(in the rows, 128 means zero)
Here are made-up elements, facts about them, and rows of numbers that follow some of those facts. Name the element behind each unnamed row.

Some facts about the elements:
pladabrim: Λ e; α h
troplas: Λ g; α k
drubrul: Λ f; ρ brebrul; α l
plodrem: Λ e; α m
gragro: Λ a; ρ plafa; α j
futik: χ dubo; Λ c; α j
trude: Λ c; ρ mumos; α i
flido: Λ c; α k
vobak: Λ a; ρ duge; α k
trotoklom: χ zetor trifor flonasto pafli; Λ f; ρ skabre; α k
patrir: Λ f; α m
skoskatrim: Λ d; α m
klogruk: Λ g; α j
lepur: Λ b; ρ klisar; α l
bosi: Λ d; ρ vubrem; α k
keskal: χ siken brebes gragro plora; Λ a; α k
noski: Λ d; α j
griste: Λ c; ρ biklok; α i
traski: Λ e; ρ noski; α i
drofluk: Λ d; ρ druplum; α m
nuku: Λ d; α k
brebrul: Λ b; ρ tafis; α k
plegran: χ druposkek grekle fibres griste sapon; Λ b; α h
drerir: χ stafo baful; Λ a; ρ stigu; α i
roplitrek: Λ a; α l
bogar: Λ b; α i
fleklus: Λ b; ρ breflur; α k
baful: Λ d; α k
flonasto: Λ d; ρ trivom; α k
mubrek: χ korok tastor flezon tafis zugrak; Λ a; α i
nulo: Λ g; ρ gavi; α h
trubre: χ neflol fibres grofin sugur datar skeso zudri; Λ b; α j
loze: Λ c; ρ gisil; α m
klisar: Λ a; ρ tastor; α i
gavi: Λ a; ρ kostak; α j
detru: Λ a; α m
grofin: Λ a; ρ patrir; α l
vifus: χ guflu gumar kostak; Λ a; α h
fibres: Λ b; ρ trifor; α l
mumos: Λ d; α i
lostur: Λ b; ρ flezon; α j
grabe: Λ g; ρ bavo; α h
nugas: Λ a; ρ pidol; α j
pidol: χ vamo; Λ a; α i
zudri: Λ g; α h
sikir: Λ d; ρ pleskor; α l
ledra: Λ g; α h
dodom: Λ b; ρ nulo; α i
plomor: Λ a; ρ bovi; α k
zugrak: Λ b; ρ brupemi; α h
pletrolek: Λ a; α h
vidral: Λ g; ρ mezem; α j
plugre: Λ b; ρ grofin; α l
plebru: Λ e; ρ mugu; α m
breflur: Λ c; ρ vapem; α h
nekloklus: Λ e; ρ plibak; α m
stoful: Λ a; ρ plegru; α j
duge: Λ b; ρ skarak; α j
patil: χ nepus ledra gridir; Λ e; α i
grustodra: χ stoful pafli; Λ b; α i
flimonar: Λ a; α j
gralubrek: Λ e; α j
sala: Λ e; α h
fidrin: Λ b; ρ skeso; α m
bopun: χ skiflun vazes gragro riskam neflol; Λ d; ρ stafo; α i
plozom: Λ a; α i
fosti: χ rozem drefur taven korok vota plibak gridir fledris; Λ c; ρ miple; α h
sistan: Λ a; ρ nekloklus; α j
mezem: Λ c; ρ sikir; α k
vapem: Λ c; α m
steskazem: Λ b; ρ fezim; α j
riskam: Λ a; α l
lekan: Λ d; ρ futik; α l
sino: Λ b; α l
plastos: Λ f; ρ taven; α h
bizatrul: χ kloskik pafli baful; Λ a; α l
skezo: Λ b; ρ siklu; α m
dubo: Λ a; α i
gatrir: Λ b; α h
zetor: Λ d; ρ plozom; α j
nalan: Λ d; ρ pudrak; α l
romok: Λ b; ρ moste; α j
zunek: Λ a; α i
vamo: Λ f; α m
kipemim: χ breflur grofin datar; Λ g; ρ trerek; α h
fledru: Λ a; ρ klogruk; α k
bavo: χ sala; Λ d; α l
rasan: Λ b; ρ troplas; α h
bupo: Λ d; ρ bogar; α h
vazes: Λ a; α h
neflol: Λ b; α h
rugredun: χ rozem nasu zadrar; Λ c; α k
pluga: Λ b; ρ bosi; α h
tabrek: Λ f; α j
gisil: Λ a; ρ keskal; α h
rasur: Λ a; α k
sitri: χ brebes sala fleklus; Λ b; α h
pufe: χ skuplu flezon nekloklus; Λ c; ρ rasan; α h
rabrigin: χ baful; Λ b; α j
tisko: Λ e; α i
ritrak: χ siken drofluk plozom; Λ a; ρ grustodra; α m
grusal: χ troplas klogruk flaskon zakas fibres brumin; Λ b; α m
kloskik: Λ a; ρ sugur; α h
guflu: Λ b; ρ guflin; α j
moklodur: Λ g; α i
skeso: Λ c; α h
vota: Λ a; ρ nasu; α l
kesta: χ nufloben pletrolek skoskatrim bestis trerek sesti; Λ g; α i
zatrak: χ guflu bupo; Λ e; α i
flezon: Λ d; ρ korok; α i
sesti: Λ e; ρ flodro; α k
starel: Λ d; ρ lapu; α j
kabram: Λ c; ρ mubrek; α m
plafa: χ kloskik ledra gavi; Λ f; α k
fusir: Λ d; α j
sapon: Λ e; ρ drasis; α k
klipok: Λ g; α i
tafis: Λ b; α h
moste: χ nufloben gragro rasur tafis; Λ f; ρ plomor; α l
grekle: Λ d; ρ kuplak; α l
soskan: Λ d; α j
vubrem: Λ b; ρ modas; α i
skevim: Λ a; ρ rasur; α j
sozis: Λ d; ρ sino; α l
modas: Λ b; ρ vabruk; α h
fudrekles: Λ c; ρ kipemim; α l
plora: Λ c; α j
drefur: Λ a; ρ dodom; α l
biklok: χ gumar bosi; Λ b; α j
pafli: Λ g; α m
fezim: Λ b; α i
lapu: Λ b; ρ drubrul; α k
kuplak: Λ f; α l
tastor: Λ d; ρ moklodur; α j
plegru: χ driti sira; Λ c; α m
klufe: Λ c; α m
dusol: Λ b; α m
gumar: Λ a; α m
rozem: Λ a; α i
pleskor: χ bovi vubrem; Λ d; ρ lepur; α i
trivom: Λ f; ρ lekan; α m
bovi: Λ a; α h
lozuklel: Λ d; α h
nizazem: χ plebru romok detru; Λ d; ρ lebu; α l
skuplu: Λ c; α j
trerek: Λ c; ρ gragro; α l
gebor: Λ g; ρ bestis; α k
siken: Λ d; ρ fibres; α h
guflin: Λ c; ρ klipok; α j
plasku: Λ g; ρ dovurum; α j
feplel: Λ a; α h
mugu: Λ e; ρ sapon; α j
trifor: Λ g; ρ starel; α l
flodro: Λ b; ρ skuplu; α j
brupemi: χ grisker flodro tabrek; Λ b; ρ pluga; α k
stafo: Λ e; α l
nepus: Λ b; α h
sira: Λ a; α l
stigu: χ dusol traski fleklus; Λ e; ρ zugrak; α k
nufloben: Λ c; α j
zadrar: Λ c; ρ romok; α l
plibak: Λ a; ρ trude; α m
dovurum: Λ a; ρ kabram; α h
miple: Λ d; ρ lostur; α j
valukam: χ nasu bovi vazes trerek roplitrek plozom; Λ d; α h
flaskon: Λ f; ρ zunek; α i
sugur: Λ a; ρ ritrak; α i
flodrisu: χ lepur fledris; Λ c; α h
sufo: χ detru; Λ a; ρ vidral; α j
skatrel: Λ d; ρ fidrin; α j
druposkek: Λ e; α l
nasu: Λ f; ρ konuk; α i
grisker: Λ g; α m
drasis: χ zadrar plastos; Λ d; α k
lebu: Λ c; ρ skatrel; α l
nabruk: χ feplel tastor trerek; Λ c; ρ plugre; α i
datar: Λ c; ρ druposkek; α l
bestis: Λ f; α i
fledris: Λ d; α k
taven: Λ g; ρ tisko; α l
druplum: Λ e; ρ skevim; α h
gridir: Λ c; α m
plaraben: χ drefur bogar steskazem fusir; Λ b; ρ fudrekles; α i
skabre: Λ c; ρ gebor; α h
kaskes: Λ d; ρ stoful; α l
siklu: Λ a; ρ flonasto; α m
greti: Λ b; ρ negul; α l
driti: Λ d; ρ zirem; α m
zakas: Λ f; α m
korok: Λ b; ρ driti; α h
peflo: Λ e; ρ greti; α i
konuk: Λ a; ρ trotoklom; α k
stagu: χ klufe flido tafis zudri; Λ a; α i
nitrol: χ plasku detru nugas; Λ g; ρ lozuklel; α i
kostak: Λ b; ρ sira; α k
skiflun: Λ d; ρ nugas; α j
pudrak: Λ e; ρ plaraben; α h
brumin: Λ e; α i
negul: Λ b; ρ nizazem; α j
paskur: Λ b; ρ bopun; α i
vabruk: χ rasur breflur; Λ a; ρ griste; α k
brebes: Λ b; α j
skarak: χ riskam grekle flimonar; Λ a; ρ skezo; α i
zirem: Λ b; α i
fludos: χ fleklus; Λ a; α i

Some rows with their names:
[132 130 129 127 158 123 133 120 132 128 135 150 130 130 135 128 122 132
 121 134 133 127 132 132 122 121 127 135 119 127 105 117 136 123 108 129
 138 128 139] -> grofin
[138 158 120 120 136 109 122 134 122 128 114 122 137 143 136 134 138 125
 146 143 125 128 130 132 139 124 119 150 131 131 144 103 128 124 146 115
 137 126 122] -> skuplu
[130 137 129 127 151 132 132 123 133 129 136 149 123 123 123 133 119 138
 128 129 129 139 127 124 128 128 127 133 129 130 118 108 127 129 116 124
 135 134 131] -> brumin
[124 158 127 132 138 131 127 132 124 136 143 136 136 128 129 129 129 131
 141 133 140 136 113 129 126 122 125 139 130 127 134 112 132 123 131 124
 122 124 128] -> plora
[118 133 130 131 119 125 122 118 131 125 117 122 124 124 126 127 124 133
 136 123 128 138 129 124 123 128 124 130 131 133 137 120 124 136 133 130
 118 126 122] -> kabram
[125 166 126 127 116 112 127 136 130 130 121 100 123 140 109 139 138 123
 146 134 133 136 131 132 144 115 120 131 122 142 124 107 140 123 132 116
 146 119 144] -> troplas
[133 124 134 147 110 149 126 119 124 138 136 131 128 117 131 117 127 123
 117 117 140 122 116 115 114 128 129 121 132 121 134 153 131 136 129 137
  97 123 126] -> pufe
[148 137 123 112 144 104 125 129 129 114 114 123 131 130 127 125 129 130
 153 133 113 132 133 123 142 135 125 146 133 133 140 111 115 128 132 110
 150 120 119] -> sino
[144 158 124 119 156 111 130 127 130 123 128 140 129 135 128 133 130 135
 147 138 126 135 131 128 138 122 125 150 130 132 126  97 120 129 118 109
 147 129 132] -> druposkek
[170 148 132 129 153 132 136 136 125 133 141 149 137 122 112 115 134 112
 152 127 144 118 109 117 117 134 128 138 139 125 141 154 129 140 117 118
 107 111 117] -> trubre
[117 116 136 135 110 155 129 129 132 120 136 102 127 113 124 114 118 121
 124 113 135 119 116 127 126 137 137  98 126 135 132 160 136 121 117 140
 105 117 140] -> nitrol
[135 157 128 141 127 136 123 115 129 130 123 129 124 126 141 132 129 132
 130 122 138 141 123 123 115 116 120 137 132 126 133 100 134 132 130 126
 116 131 133] -> klufe
[133 142 122 119 121 112 121 129 127 110  98  76 130 142 121 135 129 121
 151 130 127 112 132 128 153 123 124 145 129 146 135 117 132 129 128 111
 139 120 139] -> moklodur
[110  85 126 128 134 136 130 113 127 127 144 143 133 127 165 122 122 141
  96 130 129 122 120 135 123 122 137 117 122 114 111 157 130 121 120 146
 129 150 138] -> drefur
[167 129 141 130  90 119 134 170 127 163 145 238 108 105  97 173 126 121
 121 161 132 196 148 127 119 127 146 141 144  94 147  81 115 181 120 159
 184 138 151] -> zugrak
[125 136 126 118 123 125 127 137 127 126 127 104 136 132 126 120 129 134
 143 127 130 123 121 130 130 133 127 131 125 137 135 139 131 120 133 118
 120 120 126] -> skatrel
[142 121 132 134 150 132 132 118 129 117 121 137 136 127 113 112 123 113
 129 121 136 100 120 123 116 126 129 147 130 128 121 157 135 125 106 123
 116 118 136] -> skarak
[135 117 130 128 129 131 128 124 132 124 122 130 125 124 122 129 125 138
 131 119 121 133 137 124 122 131 129 128 128 129 125 124 122 137 124 130
 125 134 115] -> plodrem
[124 126 129 121 118 131 128 135 127 129 129 105 135 128 115 124 128 131
 139 126 131 127 118 131 131 131 130 123 127 134 136 144 131 124 131 130
 120 123 122] -> miple
[148 129 124 111 143 107 124 126 130 113 111 119 128 132 118 133 128 130
 149 132 115 128 132 123 144 138 123 150 132 135 134 107 116 128 134 106
 146 125 119] -> zirem

Rows to name:
No name comes twice in this set of rows, the named rows included.
[137 135 120 132 126 130 123 134 118 129 127 107 139 140 150 126 134 137
 132 133 144 125 116 131 136 113 125 154 129 129 129 111 134 121 133 116
 123 133 134] -> tastor
[132 119 119 110 143 103 124 132 128 115 111 123 131 136 138 136 131 132
 137 135 110 126 138 132 148 133 127 145 132 128 134 108 112 131 137 113
 159 134 117] -> stafo
[113 142 127 127 126 114 120 125 129 123 100  95 125 141 134 144 133 116
 141 127 112 126 148 129 129 116 122 142 127 141 138  99 120 142 142 112
 136 126 129] -> patrir
[150 156 131 140 115 148 128 124 125 124 120 108 130 127 132 117 132 100
 137 123 152 110 116 125 136 124 135 134 135 128 143 148 136 135 114 124
 108 112 147] -> kesta
[128 149 121 133 142 127 120 116 123 127 130 126 131 132 164 129 127 139
 131 136 136 136 117 129 134 115 124 149 131 127 134 102 132 126 132 125
 127 136 135] -> trerek
[107 129 127 140 133 151 124 114 124 134 149 132 133 118 178 124 118 147
 112 126 139 138 112 129 122 122 133 115 131 121 130 132 129 121 130 141
 114 139 140] -> zadrar
[ 91 129 131 136 119 132 122 122 130 130 120 101 121 132 150 140 129 133
 121 119 121 140 138 132 117 117 128 119 121 139 131 113 125 134 136 129
 122 131 130] -> vamo
[129  98 124 130 119 126 129 113 129 128 113 133 127 139 155 132 136 129
 112 128 123 116 140 135 126 122 128 141 122 118 117 128 127 131 127 134
 133 142 124] -> plibak
[108 122 131 126 109 154 131 137 127 134 149 102 129 121 129 125 123 141
 120 115 137 137 113 136 125 126 136  93 121 139 124 154 141 116 125 140
 111 130 133] -> plasku
[100 152 133 146 130 141 124 122 130 135 131 111 120 131 136 138 128 132
 123 119 130 141 133 130 108 108 126 129 121 138 129 101 131 142 128 129
 121 129 137] -> zakas
[109 115 132 136 126 137 133 127 128 142 160 146 126 120 126 125 123 147
 110 124 131 142 114 127 119 126 129 109 126 127 115 131 130 125 128 135
 119 136 125] -> fleklus

Now the same elements, written a new way:
Some elements and their rows:
[121 145 134 119 123 132 109 131 136 118 127 121 145 151] -> trude
[120 107 114 134 131 125 121 139 147 117 139 145 136 110] -> romok
[134 134 128 152 148 136 137 137 118 130 131 135 108 134] -> moste
[142 121 149 129 117 131 114 125 111 128 127 131 121 111] -> ledra
[125 132 129 129 124 143 118 129 125 116 145 140 107 142] -> sikir
[119 140 122 120 121 126 115 131 121 111 136 116 138 142] -> kabram
[159  92 140 118 119 144 150 119 117 126 133 156 123 124] -> plastos
[147 126 138 115 131 139 135 129 129 111 146 145 163 175] -> nabruk
[113 129 124 105 104 137 105 127 120 115 134 129 129 130] -> trerek
[147  93 135 108 115 150 137 122 110 118 137 146 140 133] -> grekle
[150 121 131 118 132 131 139 124 119  99 158 148 155 170] -> fosti
[143 106 125 165 121 147 113 117 181 126 128 106 134 135] -> dubo
[101 155 128 141 136 123 112 140 145 143 110 118 115 119] -> zunek
[121 119 132 143 153 144 128 151 116 112 124 158 127  91] -> vamo
[118 142 123 129 128 134 138 126 147 124 138 142 119 132] -> lapu
[171 115 133  95  95 129 155  91 109 149 134 123 109 179] -> bupo
[115 137 125 121 121 132 111 131 126 112 145 122 132 145] -> lebu
[142 110 132 116 133 146 155 124 143 132 140 152 149 157] -> paskur
[ 91 158 119 138 133 124 111 138 153 143 114 120 110 121] -> zirem
[137 137 121 105 100 127 149  99 115 160 126 102  92 157] -> gumar

Which element is each row?
No name comes twice in this set of rows, the named rows included.
[ 93 167 118 151 149 119 120 142 154 140 119 117 118 130] -> grustodra
[142 163 139 126 125 121 149 107 127 168 128 106 102 187] -> zatrak
[153  96 134 110 118 136 147 119 125 122 144 155 139 133] -> kloskik
[150 102 150 113 123 151 146 123 131 136 139 152 147 138] -> traski
[101 165 129 150 145 120 110 140 146 141 117 120 114 126] -> mubrek
[122 124 120 127 125 124 128 127 141 125 151 153 115 145] -> duge
[117 126 113 131 132 129 138 128 130 129 139 130 125 133] -> plugre
[145  90 124 104 113 133 146 119 130 127 144 156 143 134] -> steskazem
[117 136 128 134 125 137 112 133 123 118 142 136 105 140] -> lekan
[142 142 149 150 135 127 116 131 115 118 144 136 112 137] -> kipemim
[123 147 132 117 117 137 115 125 136 102 144 136 130 150] -> mezem
[117 153 148 135 117 130  96 130 122 134 107 115 106  91] -> troplas

